Below is a small trained network, with its code and all its weights. Each question gives an input and a target symbol and asks what happens when units are switched off, that is, made to give their printed mean instead of their output.

import numpy as np


def w(rows, s, z=0):
    codes = np.array(rows[::2]) - 128.0
    scale = np.full(codes.shape[1], s)
    scale[-1] = z or s
    return codes * scale


def softmax(a):
    e = np.exp(a - a.max(-1, keepdims=True))
    return e / e.sum(-1, keepdims=True)


def log_softmax(a):
    a = a - a.max(-1, keepdims=True)
    return a - np.log(np.exp(a).sum(-1, keepdims=True))


def net(x, mask):
    ids = ['αβγθλτφω'.index(c) for c in x.split()]
    T = len(ids)
    res = E[ids] + P[:T]
    u = 0
    for l in range(3):
        r = res
        for j in range(2):
            rows = slice(3 * j, 3 * j + 3)
            q, k, v = (r @ M[l][rows].T for M in (Q, K, V))
            z = softmax(np.where(np.tri(T) > 0, q @ k.T / 3**0.5, -1e9)) @ v
            o = O[l][rows]
            res = res + np.where(mask[u + j], z, o[:, -1]) @ o[:, :-1]
        u += 2
    return log_softmax(res[-1] @ U[:, :-1].T + U[:, -1])


Q, K, V, O = {}, {}, {}, {}
E = w([
[91,169,86,161],'α',
[25,111,110,161],'β',
[45,161,78,142],'γ',
[48,162,107,147],'θ',
[64,218,67,74],'λ',
[231,55,146,114],'τ',
[244,172,100,70],'φ',
[115,2,163,234],'ω',
],0.0055)
P = w([
[147,27,29,115],'0',
[60,105,183,1],'1',
[144,146,161,124],'2',
[144,184,152,165],'3',
[110,77,72,82],'4',
[111,133,165,120],'5',
[132,218,173,181],'6',
],0.0076)
Q[0] = w([
[104,199,32,166],'L0H0',
[105,160,112,86],'L0H0',
[190,219,156,85],'L0H0',
[138,235,63,63],'L0H1',
[132,151,74,34],'L0H1',
[221,126,255,27],'L0H1',
],0.026)
K[0] = w([
[133,73,53,119],'L0H0',
[116,160,86,124],'L0H0',
[161,165,92,203],'L0H0',
[151,201,79,93],'L0H1',
[153,159,69,64],'L0H1',
[253,117,168,80],'L0H1',
],0.033)
V[0] = w([
[116,117,161,128],'L0H0',
[97,136,233,66],'L0H0',
[124,124,73,228],'L0H0',
[30,125,170,245],'L0H1',
[106,254,86,197],'L0H1',
[75,6,206,174],'L0H1',
],0.0056)
O[0] = w([
[155,151,118,90,88],'L0H0',
[187,216,94,82,35],'L0H0',
[111,49,172,136,105],'L0H0',
[197,189,57,193,7],'L0H1',
[147,47,142,205,107],'L0H1',
[167,254,57,109,29],'L0H1',
],0.0065,0.0017)
Q[1] = w([
[18,205,115,148],'L1H0',
[122,152,207,158],'L1H0',
[100,123,77,196],'L1H0',
[93,172,108,42],'L1H1',
[71,85,190,162],'L1H1',
[54,117,240,1],'L1H1',
],0.017)
K[1] = w([
[93,117,7,113],'L1H0',
[139,170,102,99],'L1H0',
[175,68,118,85],'L1H0',
[176,149,150,171],'L1H1',
[87,150,205,145],'L1H1',
[238,172,245,145],'L1H1',
],0.019)
V[1] = w([
[47,255,196,151],'L1H0',
[161,118,78,84],'L1H0',
[168,160,93,80],'L1H0',
[127,73,32,96],'L1H1',
[135,188,127,86],'L1H1',
[127,83,50,99],'L1H1',
],0.0065)
O[1] = w([
[234,97,254,54,5],'L1H0',
[55,123,117,141,181],'L1H0',
[80,106,168,141,122],'L1H0',
[150,111,30,93,195],'L1H1',
[123,79,157,162,134],'L1H1',
[139,106,49,102,186],'L1H1',
],0.0058,0.0025)
Q[2] = w([
[96,171,123,41],'L2H0',
[105,237,195,130],'L2H0',
[74,123,128,101],'L2H0',
[67,128,73,5],'L2H1',
[154,221,159,236],'L2H1',
[168,122,79,172],'L2H1',
],0.023)
K[2] = w([
[130,207,157,139],'L2H0',
[37,183,154,146],'L2H0',
[143,147,162,162],'L2H0',
[87,166,253,145],'L2H1',
[125,64,44,57],'L2H1',
[165,153,132,81],'L2H1',
],0.031)
V[2] = w([
[21,138,121,151],'L2H0',
[127,252,146,135],'L2H0',
[116,116,225,94],'L2H0',
[137,157,158,136],'L2H1',
[141,131,50,123],'L2H1',
[173,89,122,172],'L2H1',
],0.023)
O[2] = w([
[131,46,207,201,247],'L2H0',
[152,149,51,232,49],'L2H0',
[1,179,139,171,66],'L2H0',
[126,82,147,107,44],'L2H1',
[109,229,137,121,228],'L2H1',
[85,132,194,173,80],'L2H1',
],0.016,0.014)
U = w([
[179,132,162,79,5],'α',
[144,208,165,146,103],'β',
[144,196,140,233,197],'γ',
[3,134,126,43,21],'θ',
[188,122,67,173,200],'λ',
[97,26,158,180,182],'τ',
[171,136,91,160,101],'φ',
[91,194,40,71,236],'ω',
],0.0045,0.0031)

Each question gives the input, a string of symbols that net reads in full, and the target symbol t.
The units are the heads (3 rows each of Q, K, V and O). Each row of codes is followed by its name. A weight is (code - 128) times the scale printed after its matrix; where a second scale follows, it is the last column's (O and U).
mask holds one flag per head, layer by layer. A switched-off head (its flag False) gives its mean, the last column of its rows in O, instead of its output. The means were averaged over made-up inputs and are rounded, as every weight is.
A unit's drop is (log p(t) with every unit on - log p(t) with that unit switched off) / (log p(t) with every unit on - log p(t) with every unit switched off).
The circuit of an input: a set's keep is (log p(t) with only the set's units on - log p(t) with every unit switched off) / (log p(t) with every unit on - log p(t) with every unit switched off). Starting from all 6 units, units are removed one at a time, each time the one whose removal leaves the highest keep (on an exact tie, the one counted first), for as long as the keep stays at least 0.8.
units of the circuit, in order: the units of the circuit, biggest drop first
unit that matters most: the unit with the biggest drop
heads that matter: for each layer, one digit per head in row order, 1 if its drop is at least 0.15 and else 0, layers parted by /
input τ φ ω λ, target α: heads that matter -> 11 / 11 / 10
input θ θ τ, target γ: units of the circuit, in order -> [L0H1, L2H0, L0H0]
input λ τ λ τ α, target ω: heads that matter -> 00 / 10 / 10
input λ θ λ λ τ β, target λ: units of the circuit, in order -> [L0H1, L0H0, L2H1, L2H0]
input γ λ τ θ λ, target ω: heads that matter -> 10 / 10 / 10
input λ β λ ω τ β, target λ: units of the circuit, in order -> [L0H1, L2H0, L0H0, L2H1]
input φ λ λ λ φ, target θ: heads that matter -> 01 / 10 / 10
input φ τ λ α φ λ φ, target γ: heads that matter -> 00 / 01 / 11
input φ ω λ φ λ λ γ, target α: unit that matters most -> L0H1
input λ γ φ τ, target α: units of the circuit, in order -> [L2H0, L1H1]
input τ φ φ τ τ λ θ, target α: units of the circuit, in order -> [L0H1, L2H0, L0H0, L1H0]
input λ β λ φ φ, target θ: units of the circuit, in order -> [L2H0, L0H1, L2H1]
input α β φ λ γ, target θ: units of the circuit, in order -> [L2H0, L0H1, L2H1, L1H0]
input φ λ τ φ τ, target θ: units of the circuit, in order -> [L2H0, L0H1]
input ω θ τ λ λ τ, target τ: units of the circuit, in order -> [L2H1]
input λ λ β θ, target α: units of the circuit, in order -> [L0H1, L2H0, L0H0, L1H1]
input λ θ γ τ λ λ φ, target α: units of the circuit, in order -> [L0H1, L2H0, L1H1, L1H0]
input λ λ λ λ ω, target λ: units of the circuit, in order -> [L0H1, L2H0, L0H0, L2H1]
input λ λ λ λ τ, target ω: units of the circuit, in order -> [L2H0, L0H0]
input α α ω α ω, target λ: heads that matter -> 11 / 00 / 10
input θ λ λ φ λ λ, target τ: heads that matter -> 00 / 01 / 01
input β λ τ ω β λ λ, target γ: unit that matters most -> L2H1
input θ β λ λ α, target τ: heads that matter -> 10 / 10 / 01
input τ θ φ γ β, target θ: heads that matter -> 01 / 11 / 11
input λ θ λ λ τ β ω, target α: heads that matter -> 01 / 01 / 10
